Below are the code and all the weights of a small trained network. Each question names an input and a target symbol and asks about switching units off, where a switched-off unit gives its printed mean instead of its output.

import numpy as np


def w(rows, s, z=0):
    codes = np.array(rows[::2]) - 128.0
    scale = np.full(codes.shape[1], s)
    scale[-1] = z or s
    return codes * scale


def norm(h):
    return h / np.sqrt((h * h).mean(-1, keepdims=True) + 1e-5)


def f(y):
    return np.maximum(y, 0)


def softmax(a):
    e = np.exp(a - a.max(-1, keepdims=True))
    return e / e.sum(-1, keepdims=True)


def log_softmax(a):
    a = a - a.max(-1, keepdims=True)
    return a - np.log(np.exp(a).sum(-1, keepdims=True))


def net(x, mask):
    ids = ['αβγεζηθμστφψω'.index(c) for c in x.split()]
    T = len(ids)
    res = E[ids] + P[:T]
    u = 0
    for l in range(2):
        q, k, v = (norm(res) @ M[l].T for M in (Q, K, V))
        z = softmax(np.where(np.tri(T) > 0, q @ k.T / 2**0.5, -1e9)) @ v
        res = res + np.where(mask[u], z, O[l][:, -1]) @ O[l][:, :-1]
        u += 1
        y = f(norm(res) @ A[l][:, :-1].T + A[l][:, -1])
        res = res + np.where(mask[u : u + 8], y, B[l][:, -1]) @ B[l][:, :-1]
        u += 8
    return log_softmax(norm(res)[-1] @ U[:, :-1].T + U[:, -1])


Q, K, V, O, A, B = {}, {}, {}, {}, {}, {}
E = w([
[123,159,203,113],'α',
[125,116,120,122],'β',
[142,204,129,164],'γ',
[94,54,95,153],'ε',
[248,90,155,106],'ζ',
[188,213,157,140],'η',
[205,174,150,128],'θ',
[82,114,127,40],'μ',
[239,200,130,168],'σ',
[159,130,66,111],'τ',
[163,99,170,178],'φ',
[161,207,254,89],'ψ',
[152,102,117,134],'ω',
],0.015)
P = w([
[159,198,125,173],'0',
[197,55,120,28],'1',
[149,119,100,158],'2',
[169,134,111,13],'3',
[103,132,110,136],'4',
[193,187,93,94],'5',
[101,136,91,175],'6',
[183,186,69,109],'7',
[143,104,107,142],'8',
[251,127,148,17],'9',
[113,127,79,187],'10',
],0.011)
Q[0] = w([
[169,36,160,2],'0.h1',
[95,65,122,162],'0.h1',
],0.009)
K[0] = w([
[68,175,114,219],'0.h1',
[253,126,109,118],'0.h1',
],0.0079)
V[0] = w([
[120,175,255,75],'0.h1',
[80,62,101,223],'0.h1',
],0.0063)
O[0] = w([
[169,68,189,145,53],'0.h1',
[76,168,80,245,6],'0.h1',
],0.012,0.0026)
A[0] = w([
[69,63,170,184,94],'0.n1',
[28,112,206,98,108],'0.n2',
[146,170,217,228,224],'0.n3',
[107,40,132,99,255],'0.n4',
[181,110,1,70,94],'0.n5',
[195,64,137,151,161],'0.n6',
[248,226,56,128,156],'0.n7',
[163,130,54,55,35],'0.n8',
],0.0079,0.0032)
B[0] = w([
[49,155,66,195,132],'0.n1',
[124,86,186,221,135],'0.n2',
[162,23,164,154,159],'0.n3',
[120,254,73,204,166],'0.n4',
[61,100,193,44,219],'0.n5',
[41,146,155,143,167],'0.n6',
[24,161,120,81,252],'0.n7',
[176,65,159,151,182],'0.n8',
],0.0083,0.011)
Q[1] = w([
[58,74,170,250],'1.h1',
[116,2,80,175],'1.h1',
],0.0077)
K[1] = w([
[141,58,77,48],'1.h1',
[254,167,150,74],'1.h1',
],0.0091)
V[1] = w([
[86,174,88,147],'1.h1',
[10,61,176,181],'1.h1',
],0.013)
O[1] = w([
[102,207,122,130,181],'1.h1',
[1,105,232,186,252],'1.h1',
],0.011,0.003)
A[1] = w([
[117,87,70,72,139],'1.n1',
[93,173,152,68,39],'1.n2',
[185,103,107,198,125],'1.n3',
[96,64,173,99,112],'1.n4',
[191,100,133,199,148],'1.n5',
[90,110,190,78,111],'1.n6',
[140,153,163,249,91],'1.n7',
[157,159,18,192,253],'1.n8',
],0.011,0.0054)
B[1] = w([
[215,162,104,154,188],'1.n1',
[31,103,144,66,206],'1.n2',
[2,86,158,94,141],'1.n3',
[130,228,158,104,210],'1.n4',
[150,66,86,96,149],'1.n5',
[106,133,222,65,253],'1.n6',
[177,22,101,67,149],'1.n7',
[60,177,123,239,165],'1.n8',
],0.0073)
U = w([
[148,26,207,102,95],'α',
[88,116,107,106,1],'β',
[131,155,133,126,17],'γ',
[57,175,65,191,214],'ε',
[145,101,83,83,85],'ζ',
[165,136,125,84,52],'η',
[171,131,104,84,103],'θ',
[167,141,111,111,100],'μ',
[177,213,82,97,249],'σ',
[75,155,101,7,137],'τ',
[79,21,132,162,197],'φ',
[187,120,192,122,150],'ψ',
[113,148,113,119,36],'ω',
],0.014,0.0063)

Each question gives the input, a string of symbols that net reads in full, and the target symbol t.
The units are the heads (2 rows each of Q, K, V and O) and the neurons (one row each of A and B). Each row of codes is followed by its name. A weight is (code - 128) times the scale printed after its matrix; where a second scale follows, it is the last column's (O, A, B and U).
mask holds one flag per unit, layer by layer, with each layer's heads first. A switched-off unit (its flag False) gives its mean, the last column of its rows in O or B, instead of its output. The means were averaged over made-up inputs and are rounded, as every weight is.
A unit's drop is (log p(t) with every unit on - log p(t) with that unit switched off) / (log p(t) with every unit on - log p(t) with every unit switched off).
The circuit of an input: a set's keep is (log p(t) with only the set's units on - log p(t) with every unit switched off) / (log p(t) with every unit on - log p(t) with every unit switched off). Starting from the 12 units with the biggest drops (on a tie, the unit counted first), units are removed one at a time, each time the one whose removal leaves the highest keep (on an exact tie, the one counted first), for as long as the keep stays at least 0.8.
circuit, biggest first: the units of the circuit, biggest drop first
most important unit: the unit with the biggest drop
top k neurons: the k neurons with the biggest drops, biggest first
k most important neurons of layer l: the k neurons of layer l with the biggest drops, biggest first
drop when u is switched off: that unit's drop, to one decimal
input σ ε η, target ε: circuit, biggest first -> 0.h1, 0.n5
input α ζ α τ, target α: circuit, biggest first -> 0.h1
input σ ζ τ β, target σ: 2 most important neurons of layer 0 -> 0.n5, 0.n6
input σ ζ τ ε, target σ: circuit, biggest first -> 1.h1, 0.n7, 0.n4, 1.n1
input σ σ τ θ, target σ: 4 most important neurons of layer 0 -> 0.n5, 0.n8, 0.n6, 0.n2
input σ η τ α, target σ: circuit, biggest first -> 1.h1, 0.n5, 0.n7
input σ ε τ ζ, target σ: 4 most important neurons of layer 0 -> 0.n5, 0.n7, 0.n8, 0.n2
input ψ α η, target α: 2 most important neurons of layer 0 -> 0.n3, 0.n6
input α τ σ φ, target α: 3 most important neurons of layer 0 -> 0.n7, 0.n6, 0.n5
input σ τ α, target α: top 2 neurons -> 0.n7, 0.n5
input τ ψ η, target ψ: 3 most important neurons of layer 0 -> 0.n5, 0.n7, 0.n3
input σ τ τ θ, target σ: top 2 neurons -> 0.n5, 0.n6
input θ ψ β α τ τ τ τ φ, target φ: 3 most important neurons of layer 0 -> 0.n5, 0.n7, 0.n4
input φ τ τ σ τ τ ε τ φ γ, target ε: circuit, biggest first -> 0.h1
input σ θ τ α, target σ: 3 most important neurons of layer 0 -> 0.n5, 0.n7, 0.n6
input β ε α θ ε α σ τ φ, target φ: top 2 neurons -> 0.n5, 0.n4
input σ ε θ τ ψ, target ψ: top 3 neurons -> 0.n7, 0.n5, 1.n2
input ψ ψ ε τ τ μ γ τ τ β α, target α: drop when 0.n7 is switched off -> 0.5
input τ τ τ ψ ψ, target ψ: drop when 0.n2 is switched off -> 0.1
input μ σ α α θ, target α: drop when 0.n6 is switched off -> 0.2
input α σ ψ β, target α: drop when 1.h1 is switched off -> 0.3
input σ τ τ ω σ τ ε τ ε, target ε: most important unit -> 0.n4
